Below are the code and all the weights of a small trained network. Each question names an input and a target symbol and asks about switching units off, where a switched-off unit gives its printed mean instead of its output.

import numpy as np


def w(rows, s, z=0):
    codes = np.array(rows[::2]) - 128.0
    scale = np.full(codes.shape[1], s)
    scale[-1] = z or s
    return codes * scale


def norm(h):
    return h / np.sqrt((h * h).mean(-1, keepdims=True) + 1e-5)


def f(y):
    return np.maximum(y, 0)


def softmax(a):
    e = np.exp(a - a.max(-1, keepdims=True))
    return e / e.sum(-1, keepdims=True)


def log_softmax(a):
    a = a - a.max(-1, keepdims=True)
    return a - np.log(np.exp(a).sum(-1, keepdims=True))


def net(x, mask):
    ids = ['αγδεζθλμξστφ'.index(c) for c in x.split()]
    T = len(ids)
    res = E[ids] + P[:T]
    u = 0
    for l in range(3):
        q, k, v = (norm(res) @ M[l].T for M in (Q, K, V))
        z = softmax(np.where(np.tri(T) > 0, q @ k.T / 4**0.5, -1e9)) @ v
        res = res + np.where(mask[u], z, O[l][:, -1]) @ O[l][:, :-1]
        u += 1
        y = f(norm(res) @ A[l][:, :-1].T + A[l][:, -1])
        res = res + np.where(mask[u : u + 8], y, B[l][:, -1]) @ B[l][:, :-1]
        u += 8
    return log_softmax(norm(res)[-1] @ U[:, :-1].T + U[:, -1])


Q, K, V, O, A, B = {}, {}, {}, {}, {}, {}
E = w([
[138,103,69,130,113,71,76,81],'α',
[5,132,108,157,108,140,190,133],'γ',
[203,159,186,120,193,114,115,212],'δ',
[133,85,125,77,168,63,162,177],'ε',
[90,137,112,177,51,225,109,50],'ζ',
[161,170,222,143,146,190,66,115],'θ',
[167,159,62,154,153,106,135,188],'λ',
[82,107,185,83,145,181,181,160],'μ',
[171,159,131,168,110,177,223,127],'ξ',
[89,117,105,71,66,113,212,79],'σ',
[91,106,142,117,124,108,27,130],'τ',
[255,130,138,92,76,136,92,97],'φ',
],0.0025)
P = w([
[129,224,151,133,64,112,154,186],'0',
[115,126,110,135,251,103,109,10],'1',
[153,82,133,83,76,172,141,183],'2',
[124,122,126,132,252,102,97,13],'3',
[139,67,124,99,68,189,124,164],'4',
[121,107,121,139,253,111,93,15],'5',
],0.0023)
Q[0] = w([
[109,119,153,141,82,198,163,244],'L0H0',
[116,173,71,172,125,99,129,197],'L0H0',
[146,78,128,106,1,147,90,249],'L0H0',
[161,128,82,126,10,143,154,210],'L0H0',
],0.0049)
K[0] = w([
[129,39,178,126,165,200,125,85],'L0H0',
[109,106,126,139,164,99,72,89],'L0H0',
[149,1,124,137,120,182,94,107],'L0H0',
[170,40,107,144,130,162,114,74],'L0H0',
],0.006)
V[0] = w([
[146,126,72,143,130,69,143,129],'L0H0',
[9,98,176,84,163,164,60,174],'L0H0',
[162,132,89,57,109,109,62,123],'L0H0',
[111,66,141,5,137,142,160,220],'L0H0',
],0.002)
O[0] = w([
[90,75,156,181,155,75,150,137,103],'L0H0',
[93,216,38,16,134,126,41,132,117],'L0H0',
[170,126,138,130,52,37,123,96,151],'L0H0',
[122,246,77,59,249,64,191,69,253],'L0H0',
],0.0018,0.00048)
A[0] = w([
[192,86,93,168,207,52,53,115,96],'L0N0',
[79,127,180,113,78,151,54,146,42],'L0N1',
[117,171,110,234,106,94,147,168,4],'L0N2',
[97,121,83,138,96,83,80,241,144],'L0N3',
[24,84,54,171,171,64,87,68,58],'L0N4',
[155,138,130,133,35,119,39,177,128],'L0N5',
[217,197,105,155,114,184,147,190,77],'L0N6',
[146,108,127,137,116,149,1,17,97],'L0N7',
],0.0028,0.0022)
B[0] = w([
[41,128,145,130,50,202,195,65,245],'L0N0',
[131,181,124,74,163,179,68,84,155],'L0N1',
[125,190,118,179,226,72,161,127,141],'L0N2',
[95,132,71,99,200,85,59,97,204],'L0N3',
[248,165,206,121,139,190,136,138,227],'L0N4',
[116,127,113,120,133,123,46,44,207],'L0N5',
[214,64,113,186,150,150,146,157,178],'L0N6',
[114,125,95,121,187,85,251,218,254],'L0N7',
],0.0029,0.002)
Q[1] = w([
[80,162,172,122,148,176,181,3],'L1H0',
[126,151,170,138,205,110,216,77],'L1H0',
[54,99,75,86,54,126,145,166],'L1H0',
[94,92,68,136,176,74,126,80],'L1H0',
],0.0072)
K[1] = w([
[87,254,158,154,49,117,131,138],'L1H0',
[128,216,152,155,121,78,156,170],'L1H0',
[60,54,68,47,99,146,176,117],'L1H0',
[88,126,59,166,115,34,96,137],'L1H0',
],0.0071)
V[1] = w([
[165,116,80,119,208,4,158,214],'L1H0',
[245,63,225,36,166,110,96,130],'L1H0',
[186,230,195,209,163,231,145,213],'L1H0',
[185,112,33,68,40,166,235,128],'L1H0',
],0.0021)
O[1] = w([
[216,122,218,89,136,183,106,23,255],'L1H0',
[21,227,200,52,92,132,177,61,4],'L1H0',
[82,95,71,31,25,204,14,185,203],'L1H0',
[79,100,86,187,134,6,59,13,164],'L1H0',
],0.0021,0.00081)
A[1] = w([
[128,174,135,215,148,40,79,106,98],'L1N0',
[130,183,63,167,146,191,163,88,109],'L1N1',
[90,150,204,169,203,160,137,108,152],'L1N2',
[161,179,142,69,141,83,210,103,102],'L1N3',
[182,100,195,106,116,156,121,253,51],'L1N4',
[128,81,107,58,154,121,153,88,104],'L1N5',
[55,59,49,172,174,83,188,237,3],'L1N6',
[40,168,105,63,74,162,186,192,36],'L1N7',
],0.0036,0.0033)
B[1] = w([
[99,68,95,119,150,123,167,89,162],'L1N0',
[103,119,165,94,130,87,93,158,199],'L1N1',
[147,127,82,124,71,96,131,136,252],'L1N2',
[101,117,134,131,117,138,99,186,206],'L1N3',
[91,174,140,159,174,87,163,52,155],'L1N4',
[116,166,123,170,117,123,92,157,212],'L1N5',
[57,253,78,186,132,108,133,186,163],'L1N6',
[137,56,87,89,189,182,185,122,152],'L1N7',
],0.0049,0.0026)
Q[2] = w([
[213,31,118,112,137,150,105,3],'L2H0',
[156,164,135,103,162,81,116,109],'L2H0',
[141,115,72,88,157,131,87,124],'L2H0',
[163,103,135,37,119,162,70,58],'L2H0',
],0.005)
K[2] = w([
[210,196,78,207,169,65,203,232],'L2H0',
[114,136,158,89,153,68,124,157],'L2H0',
[75,190,87,114,129,123,144,176],'L2H0',
[163,254,126,144,126,106,125,195],'L2H0',
],0.0045)
V[2] = w([
[142,146,128,108,99,158,106,66],'L2H0',
[182,154,5,68,166,127,113,131],'L2H0',
[185,113,94,199,200,114,165,113],'L2H0',
[108,116,53,157,139,141,42,76],'L2H0',
],0.0016)
O[2] = w([
[139,79,111,89,152,136,153,142,100],'L2H0',
[188,80,176,105,78,91,40,106,255],'L2H0',
[128,137,109,142,1,140,95,117,167],'L2H0',
[199,128,102,23,91,105,106,113,184],'L2H0',
],0.0018,0.00096)
A[2] = w([
[178,240,227,149,240,100,187,27,6],'L2N0',
[75,248,224,75,104,252,112,146,16],'L2N1',
[220,102,79,188,249,150,93,182,46],'L2N2',
[156,197,192,61,140,70,172,246,59],'L2N3',
[165,80,195,251,121,198,254,205,3],'L2N4',
[22,125,139,121,21,100,235,118,35],'L2N5',
[51,69,77,197,55,216,55,122,12],'L2N6',
[196,204,180,190,26,134,98,144,126],'L2N7',
],0.0033,0.0039)
B[2] = w([
[83,174,193,202,201,185,82,116,205],'L2N0',
[138,170,44,173,77,169,155,71,202],'L2N1',
[223,180,105,130,124,130,110,176,228],'L2N2',
[108,60,190,131,167,74,104,169,255],'L2N3',
[136,101,150,237,86,176,253,185,178],'L2N4',
[157,195,180,76,66,82,164,151,185],'L2N5',
[103,79,118,171,62,139,50,188,178],'L2N6',
[147,72,157,79,146,137,132,92,213],'L2N7',
],0.0058,0.0013)
U = w([
[143,97,159,224,103,172,243,171,188],'α',
[254,170,91,152,158,111,111,179,218],'γ',
[122,195,50,129,63,213,138,38,92],'δ',
[95,185,218,198,202,164,90,83,197],'ε',
[44,201,50,180,158,101,158,204,182],'ζ',
[84,84,83,44,207,206,191,162,124],'θ',
[191,42,213,69,90,165,115,46,7],'λ',
[83,178,83,29,156,95,28,85,31],'μ',
[73,58,114,189,29,164,39,168,51],'ξ',
[107,66,67,183,159,51,159,28,107],'σ',
[99,64,211,115,188,53,116,222,107],'τ',
[109,204,172,60,50,69,189,132,222],'φ',
],0.0064,0.0011)

Each question gives the input, a string of symbols that net reads in full, and the target symbol t.
The units are the heads (4 rows each of Q, K, V and O) and the neurons (one row each of A and B). Each row of codes is followed by its name. A weight is (code - 128) times the scale printed after its matrix; where a second scale follows, it is the last column's (O, A, B and U).
mask holds one flag per unit, layer by layer, with each layer's heads first. A switched-off unit (its flag False) gives its mean, the last column of its rows in O or B, instead of its output. The means were averaged over made-up inputs and are rounded, as every weight is.
A unit's drop is (log p(t) with every unit on - log p(t) with that unit switched off) / (log p(t) with every unit on - log p(t) with every unit switched off).
The circuit of an input: a set's keep is (log p(t) with only the set's units on - log p(t) with every unit switched off) / (log p(t) with every unit on - log p(t) with every unit switched off). Starting from the 12 units with the biggest drops (on a tie, the unit counted first), units are removed one at a time, each time the one whose removal leaves the highest keep (on an exact tie, the one counted first), for as long as the keep stays at least 0.8.
circuit, biggest first: the units of the circuit, biggest drop first
most important unit: the unit with the biggest drop
k most important neurons: the k neurons with the biggest drops, biggest first
input δ ε λ α ξ γ, target δ: circuit, biggest first -> (L1H0; L2N1; L0N4)
input ξ μ φ σ δ ξ, target ξ: circuit, biggest first -> (L1H0; L2N6)
input γ σ γ θ σ μ, target γ: circuit, biggest first -> (L2N2; L1H0)
input φ φ ε γ, target φ: most important unit -> L1N2
input ζ θ ξ τ λ ε, target ζ: circuit, biggest first -> (L1H0; L1N6)
input θ μ τ ε, target θ: circuit, biggest first -> (L1H0; L1N7; L0N0)
input ε λ θ γ γ, target ζ: circuit, biggest first -> (L1H0; L1N6)
input ξ ζ τ λ, target ξ: circuit, biggest first -> (L1H0; L0N0; L2N6)
input ε ξ τ τ μ, target θ: circuit, biggest first -> (L1N7; L0H0)
input δ λ ζ ζ θ γ, target δ: circuit, biggest first -> (L1H0; L0N4; L2N1)
input ε γ ζ λ, target ε: circuit, biggest first -> (L1H0; L2N0)
input θ τ θ ξ, target θ: circuit, biggest first -> (L1H0; L1N7)
input θ δ τ λ, target θ: circuit, biggest first -> (L1H0; L0N0; L1N7)
input τ α τ τ, target τ: 4 most important neurons -> (L0N7; L2N3; L0N4; L0N0)
input θ ε τ, target μ: most important unit -> L0N5
input γ θ δ τ, target γ: circuit, biggest first -> (L0N4; L0N7; L2N2)
input θ σ ξ θ τ φ, target θ: 3 most important neurons -> (L0N7; L0N0; L1N7)
input ξ θ σ α ζ γ, target ξ: circuit, biggest first -> (L1H0; L2N6)
input φ α μ θ, target φ: 2 most important neurons -> (L1N2; L0N7)
input λ ξ λ α, target λ: most important neuron -> (L0N4)
input ε γ φ φ, target ε: 2 most important neurons -> (L2N0; L0N0)
input λ γ ξ γ γ λ, target λ: 3 most important neurons -> (L0N0; L0N4; L0N3)
input ε δ ξ λ ξ ζ, target ε: 2 most important neurons -> (L2N0; L0N7)
input λ λ ε ξ ζ φ, target λ: 3 most important neurons -> (L0N0; L0N6; L0N3)
input φ λ ε σ μ ξ, target φ: 2 most important neurons -> (L2N5; L1N2)
input θ λ θ δ, target θ: 2 most important neurons -> (L0N0; L1N7)
input τ φ θ λ, target τ: most important unit -> L1N1
